Here is a tiny trained network, its code and every weight. The questions are about switching its units off for an input and a class, where a switched-off unit gives its printed mean instead of its output.

import numpy as np


def w(rows, s, z=0):
    codes = np.array(rows[::2]) - 128.0
    scale = np.full(codes.shape[1], s)
    scale[-1] = z or s
    return codes * scale


def f(y):
    return np.maximum(y, 0)


def log_softmax(a):
    a = a - a.max(-1, keepdims=True)
    return a - np.log(np.exp(a).sum(-1, keepdims=True))


def net(x, mask):
    res = np.array(x, float).reshape(1, 6) / 4 @ E
    y = f(res @ A[0][:, :-1].T + A[0][:, -1])
    res = res + np.where(mask, y, B[0][:, -1]) @ B[0][:, :-1]
    return log_softmax(res[-1] @ U[:, :-1].T + U[:, -1])


A, B = {}, {}
E = w([
[49,146,101,116,97,120,190],'x0',
[60,166,231,235,105,116,202],'x1',
[124,106,203,79,125,28,15],'x2',
[146,2,142,172,139,125,138],'x3',
[62,184,94,201,119,116,23],'x4',
[144,131,74,151,19,49,126],'x5',
],0.0062)
A[0] = w([
[95,14,110,211,117,100,40,119],'N1',
[92,146,254,120,206,107,121,164],'N2',
[206,73,117,47,171,124,116,111],'N3',
[93,128,245,131,200,120,98,146],'N4',
[56,238,170,186,33,62,177,173],'N5',
[158,225,138,78,161,207,187,182],'N6',
[230,21,91,44,185,159,173,158],'N7',
[89,209,65,59,124,93,58,124],'N8',
[176,173,77,81,33,21,37,228],'N9',
[39,223,157,187,9,48,178,154],'N10',
[141,238,79,115,188,255,190,164],'N11',
[36,72,131,214,71,176,248,143],'N12',
[92,100,224,155,190,155,129,208],'N13',
[134,233,72,122,190,250,189,157],'N14',
[31,204,156,194,20,59,195,140],'N15',
[42,214,76,70,129,107,94,152],'N16',
[29,198,85,68,138,104,100,146],'N17',
[85,142,254,126,213,110,113,164],'N18',
[134,38,183,195,170,189,176,254],'N19',
[71,174,67,142,193,216,113,95],'N20',
[226,31,89,18,124,132,209,201],'N21',
],0.0058,0.0036)
B[0] = w([
[192,86,247,95,144,74,131,187],'N1',
[31,34,241,87,220,155,189,172],'N2',
[209,197,137,79,58,54,127,178],'N3',
[81,51,223,146,217,156,215,169],'N4',
[186,178,155,56,10,145,118,216],'N5',
[188,55,213,163,144,151,190,191],'N6',
[204,225,62,145,96,124,251,210],'N7',
[78,189,43,126,118,170,12,201],'N8',
[195,158,154,147,66,130,43,255],'N9',
[185,215,103,53,8,142,106,220],'N10',
[218,64,163,234,150,202,203,209],'N11',
[10,183,96,73,157,219,31,209],'N12',
[68,117,194,81,179,126,205,179],'N13',
[215,73,161,232,155,210,196,207],'N14',
[165,210,114,49,10,148,78,214],'N15',
[66,225,20,125,148,134,40,196],'N16',
[28,224,20,109,181,162,66,188],'N17',
[33,41,235,104,232,152,206,174],'N18',
[26,169,150,52,164,158,139,208],'N19',
[131,153,61,243,212,227,167,172],'N20',
[206,234,48,146,103,103,253,224],'N21',
],0.0061,0.0078)
U = w([
[157,48,231,146,118,178,121,69],'0',
[251,170,101,102,35,58,188,160],'1',
[17,25,221,93,242,78,190,190],'2',
[203,97,85,233,161,90,14,77],'3',
[24,16,57,185,166,10,129,3],'4',
[6,195,37,22,71,120,14,150],'5',
[93,132,33,240,205,192,201,158],'6',
[21,1,37,212,128,6,159,1],'7',
],0.0064,0.0061)

Each question gives the input, the list of numbers given to net, and the class t.
The units are the neurons (one row each of A and B). Each row of codes is followed by its name. A weight is (code - 128) times the scale printed after its matrix; where a second scale follows, it is the last column's (A, B and U).
mask holds one flag per neuron, in row order. A switched-off neuron (its flag False) gives its mean, the last column of its row in B, instead of its output. The means were averaged over made-up inputs and are rounded, as every weight is.
A unit's drop is (log p(t) with every unit on - log p(t) with that unit switched off) / (log p(t) with every unit on - log p(t) with every unit switched off).
The circuit of an input: a set's keep is (log p(t) with only the set's units on - log p(t) with every unit switched off) / (log p(t) with every unit on - log p(t) with every unit switched off). Starting from the 12 units with the biggest drops (on a tie, the unit counted first), units are removed one at a time, each time the one whose removal leaves the highest keep (on an exact tie, the one counted first), for as long as the keep stays at least 0.8.
units of the circuit, in order: the units of the circuit, biggest drop first
k most important neurons: the k neurons with the biggest drops, biggest first
drop when u is switched off: that unit's drop, to one decimal
input [-7,8,-4,-5,8,3], class 5: units of the circuit, in order : [N21 N15]
input [7,6,-1,-3,-7,6], class 5: units of the circuit, in order : [N12]
input [4,7,-6,1,-1,-4], class 0: units of the circuit, in order : [N5 N21 N7]
input [5,7,0,5,-4,0], class 5: 3 most important neurons : [N12 N15 N10]
input [6,-2,-2,6,0,4], class 5: 4 most important neurons : [N12 N11 N14 N6]
input [-6,5,7,2,-2,7], class 0: units of the circuit, in order : [N21 N7]
input [-8,1,6,-4,0,1], class 0: 2 most important neurons : [N9 N19]
input [-6,-2,8,6,8,1], class 0: 2 most important neurons : [N9 N1]
input [-6,8,5,1,4,5], class 0: drop when N21 is switched off : 0.8
input [8,-4,0,-4,-3,-2], class 6: drop when N5 is switched off : 0.1
input [-8,6,-3,3,2,8], class 5: drop when N7 is switched off : 0.2
input [-2,1,-4,5,4,5], class 5: drop when N12 is switched off : 0.2
